Below are the code and all the weights of a small trained network. Each question names an input and a target symbol and asks about switching units off, where a switched-off unit gives its printed mean instead of its output.

import numpy as np


def w(rows, s, z=0):
    codes = np.array(rows[::2]) - 128.0
    scale = np.full(codes.shape[1], s)
    scale[-1] = z or s
    return codes * scale


def f(y):
    return np.maximum(y, 0)


def softmax(a):
    e = np.exp(a - a.max(-1, keepdims=True))
    return e / e.sum(-1, keepdims=True)


def log_softmax(a):
    a = a - a.max(-1, keepdims=True)
    return a - np.log(np.exp(a).sum(-1, keepdims=True))


def net(x, mask):
    ids = ['αβγδεζηθλμξπστφψ'.index(c) for c in x.split()]
    T = len(ids)
    res = E[ids] + P[:T]
    u = 0
    for l in range(2):
        r = res
        for j in range(2):
            rows = slice(3 * j, 3 * j + 3)
            q, k, v = (r @ M[l][rows].T for M in (Q, K, V))
            z = softmax(np.where(np.tri(T) > 0, q @ k.T / 3**0.5, -1e9)) @ v
            o = O[l][rows]
            res = res + np.where(mask[u + j], z, o[:, -1]) @ o[:, :-1]
        u += 2
        y = f(res @ A[l][:, :-1].T + A[l][:, -1])
        res = res + np.where(mask[u : u + 12], y, B[l][:, -1]) @ B[l][:, :-1]
        u += 12
    return log_softmax(res[-1] @ U[:, :-1].T + U[:, -1])


Q, K, V, O, A, B = {}, {}, {}, {}, {}, {}
E = w([
[107,132,151,198],'α',
[79,156,153,169],'β',
[68,158,138,170],'γ',
[113,129,176,194],'δ',
[84,155,156,169],'ε',
[69,167,164,153],'ζ',
[117,119,126,216],'η',
[68,144,55,188],'θ',
[74,159,148,169],'λ',
[92,156,187,165],'μ',
[67,170,166,152],'ξ',
[77,154,135,186],'π',
[3,228,111,97],'σ',
[93,155,161,169],'τ',
[113,131,124,196],'φ',
[192,69,36,4],'ψ',
],0.003)
P = w([
[187,194,151,146],'0',
[98,151,25,198],'1',
[32,115,99,148],'2',
[63,101,128,141],'3',
[93,83,214,105],'4',
[82,80,172,111],'5',
[86,84,155,107],'6',
[94,93,143,105],'7',
[104,112,138,104],'8',
[117,130,127,102],'9',
[136,154,122,102],'10',
[155,182,108,103],'11',
[180,211,102,99],'12',
[203,253,97,90],'13',
],0.004)
Q[0] = w([
[113,196,48,73],'0.h1',
[205,153,253,137],'0.h1',
[151,130,144,111],'0.h1',
[137,151,191,64],'0.h2',
[104,87,212,151],'0.h2',
[82,152,71,78],'0.h2',
],0.014)
K[0] = w([
[72,93,22,29],'0.h1',
[175,248,106,231],'0.h1',
[145,134,98,179],'0.h1',
[88,135,55,214],'0.h2',
[52,140,185,207],'0.h2',
[218,157,98,139],'0.h2',
],0.012)
V[0] = w([
[164,189,88,179],'0.h1',
[193,153,123,7],'0.h1',
[181,170,107,81],'0.h1',
[111,155,51,189],'0.h2',
[56,203,173,154],'0.h2',
[156,219,170,217],'0.h2',
],0.012)
O[0] = w([
[67,67,75,148,131],'0.h1',
[81,69,254,86,36],'0.h1',
[75,69,178,112,77],'0.h1',
[92,81,73,54,216],'0.h2',
[48,185,29,160,252],'0.h2',
[64,39,59,206,140],'0.h2',
],0.0089,0.0013)
A[0] = w([
[37,206,159,184,222],'0.n1',
[145,94,40,116,5],'0.n2',
[106,127,131,71,129],'0.n3',
[191,150,111,169,151],'0.n4',
[131,138,149,217,77],'0.n5',
[188,145,161,111,53],'0.n6',
[124,169,185,147,208],'0.n7',
[131,97,238,150,97],'0.n8',
[216,49,128,222,107],'0.n9',
[3,179,164,105,48],'0.n10',
[247,177,236,82,82],'0.n11',
[161,208,123,61,213],'0.n12',
],0.0078,0.0029)
B[0] = w([
[126,151,98,254,253],'0.n1',
[37,158,45,120,149],'0.n2',
[125,92,156,106,149],'0.n3',
[122,168,132,139,153],'0.n4',
[158,156,179,140,132],'0.n5',
[146,159,164,164,133],'0.n6',
[107,156,59,178,172],'0.n7',
[159,63,187,149,136],'0.n8',
[90,179,148,61,131],'0.n9',
[172,55,84,140,148],'0.n10',
[46,172,22,90,159],'0.n11',
[199,111,93,110,229],'0.n12',
],0.022,0.0039)
Q[1] = w([
[148,148,191,78],'1.h1',
[177,221,41,108],'1.h1',
[174,248,65,197],'1.h1',
[112,201,191,37],'1.h2',
[90,79,57,41],'1.h2',
[248,68,233,164],'1.h2',
],0.018)
K[1] = w([
[114,176,81,166],'1.h1',
[158,193,88,113],'1.h1',
[220,155,105,137],'1.h1',
[47,124,165,183],'1.h2',
[201,121,203,170],'1.h2',
[70,251,22,145],'1.h2',
],0.023)
V[1] = w([
[144,72,99,199],'1.h1',
[216,112,147,204],'1.h1',
[114,253,209,155],'1.h1',
[210,34,152,131],'1.h2',
[78,123,88,29],'1.h2',
[147,162,215,150],'1.h2',
],0.016)
O[1] = w([
[110,104,26,106,235],'1.h1',
[23,131,75,107,160],'1.h1',
[86,254,180,184,19],'1.h1',
[60,29,112,192,129],'1.h2',
[208,185,61,170,168],'1.h2',
[52,160,167,132,5],'1.h2',
],0.014,0.012)
A[1] = w([
[46,134,115,230,156],'1.n1',
[170,109,171,138,48],'1.n2',
[83,177,162,168,92],'1.n3',
[49,60,116,99,153],'1.n4',
[160,69,116,75,221],'1.n5',
[57,118,90,254,150],'1.n6',
[130,194,147,113,56],'1.n7',
[63,131,162,142,35],'1.n8',
[89,74,126,139,135],'1.n9',
[169,130,95,147,253],'1.n10',
[169,141,119,216,47],'1.n11',
[148,216,139,220,103],'1.n12',
],0.0096,0.002)
B[1] = w([
[205,36,142,205,171],'1.n1',
[74,131,87,93,149],'1.n2',
[41,162,215,206,133],'1.n3',
[250,122,154,126,204],'1.n4',
[23,153,140,180,254],'1.n5',
[59,216,154,16,214],'1.n6',
[83,160,50,177,133],'1.n7',
[172,132,241,120,137],'1.n8',
[86,89,159,94,172],'1.n9',
[192,102,166,206,248],'1.n10',
[60,129,148,55,201],'1.n11',
[229,247,189,103,139],'1.n12',
],0.014,0.025)
U = w([
[169,112,156,110,63],'α',
[223,80,127,221,229],'β',
[133,130,146,118,12],'γ',
[50,145,19,102,64],'δ',
[121,140,157,119,84],'ε',
[155,141,130,111,118],'ζ',
[139,128,140,118,4],'η',
[116,128,185,117,211],'θ',
[102,166,114,124,189],'λ',
[167,111,159,109,71],'μ',
[170,158,125,131,156],'ξ',
[140,136,100,102,156],'π',
[87,161,156,133,181],'σ',
[145,150,122,130,22],'τ',
[104,76,106,72,90],'φ',
[3,107,144,123,150],'ψ',
],0.004,0.002)

Each question gives the input, a string of symbols that net reads in full, and the target symbol t.
The units are the heads (3 rows each of Q, K, V and O) and the neurons (one row each of A and B). Each row of codes is followed by its name. A weight is (code - 128) times the scale printed after its matrix; where a second scale follows, it is the last column's (O, A, B and U).
mask holds one flag per unit, layer by layer, with each layer's heads first. A switched-off unit (its flag False) gives its mean, the last column of its rows in O or B, instead of its output. The means were averaged over made-up inputs and are rounded, as every weight is.
A unit's drop is (log p(t) with every unit on - log p(t) with that unit switched off) / (log p(t) with every unit on - log p(t) with every unit switched off).
The circuit of an input: a set's keep is (log p(t) with only the set's units on - log p(t) with every unit switched off) / (log p(t) with every unit on - log p(t) with every unit switched off). Starting from the 12 units with the biggest drops (on a tie, the unit counted first), units are removed one at a time, each time the one whose removal leaves the highest keep (on an exact tie, the one counted first), for as long as the keep stays at least 0.8.
units of the circuit, in order: the units of the circuit, biggest drop first
most important unit: the unit with the biggest drop
k most important neurons: the k neurons with the biggest drops, biggest first
top k neurons in layer l: the k neurons of layer l with the biggest drops, biggest first
input β ξ π ψ ψ π τ π ψ σ σ, target β: units of the circuit, in order : 1.n6, 1.h1, 0.n1
input ζ ψ α ξ, target β: top 2 neurons in layer 0 : 0.n1, 0.n2
input δ μ λ, target σ: top 2 neurons in layer 1 : 1.n3, 1.n12
input ψ σ ψ θ γ ψ ψ ψ ξ, target β: units of the circuit, in order : 1.n6
input ψ ψ ψ σ ψ ψ α θ, target β: units of the circuit, in order : 1.n6, 0.h2
input ψ ψ θ ψ π μ, target β: 2 most important neurons : 0.n11, 0.n12
input σ μ ξ ψ ψ δ σ ψ ζ α ζ δ σ ζ, target δ: top 2 neurons in layer 0 : 0.n12, 0.n11
input ψ ψ ψ α ψ α, target ψ: 2 most important neurons : 0.n8, 0.n11
input ψ π ψ, target ψ: units of the circuit, in order : 0.h1, 1.h2, 0.n8
input π π ψ β, target β: units of the circuit, in order : 0.h2, 1.n6, 1.h1, 0.n1
input τ π φ σ ε σ τ ξ α δ β σ ψ α, target β: units of the circuit, in order : 1.n6, 1.h2
input λ ε ζ α δ σ ψ ψ γ π φ ψ η π, target β: 2 most important neurons : 0.n12, 0.n11
input σ ψ α, target β: 3 most important neurons : 1.n6, 1.n10, 0.n2
input μ σ θ θ μ θ ψ σ ψ ψ ψ γ γ, target ψ: most important unit : 1.h2
input ψ ψ γ ψ α σ ψ ε τ ζ ψ μ, target β: 4 most important neurons : 0.n12, 1.n6, 0.n11, 0.n1
input π ψ θ ψ ψ σ ψ τ ψ σ φ, target β: 3 most important neurons : 0.n12, 1.n6, 0.n11
input θ ψ τ μ ψ ε ψ δ, target β: top 2 neurons in layer 1 : 1.n6, 1.n10
input σ μ φ μ π ψ δ β σ ξ, target δ: top 2 neurons in layer 0 : 0.n1, 0.n12
input σ η θ β τ ψ τ γ ζ σ, target δ: 4 most important neurons : 0.n1, 0.n12, 0.n2, 1.n6
input ψ ψ λ δ σ ψ σ ε, target β: units of the circuit, in order : 1.n6
input σ π δ, target φ: 2 most important neurons : 1.n4, 0.n10
input ξ ψ μ σ ζ ψ ψ ψ δ η, target ψ: top 2 neurons in layer 0 : 0.n7, 0.n1
input μ π σ, target θ: top 4 neurons in layer 0 : 0.n5, 0.n1, 0.n12, 0.n11
input α ψ μ φ ζ β ψ θ σ γ ξ ψ σ η, target β: units of the circuit, in order : 1.n6, 1.h2
input β σ σ μ π σ ζ π ψ λ θ, target β: 2 most important neurons : 0.n12, 1.n6
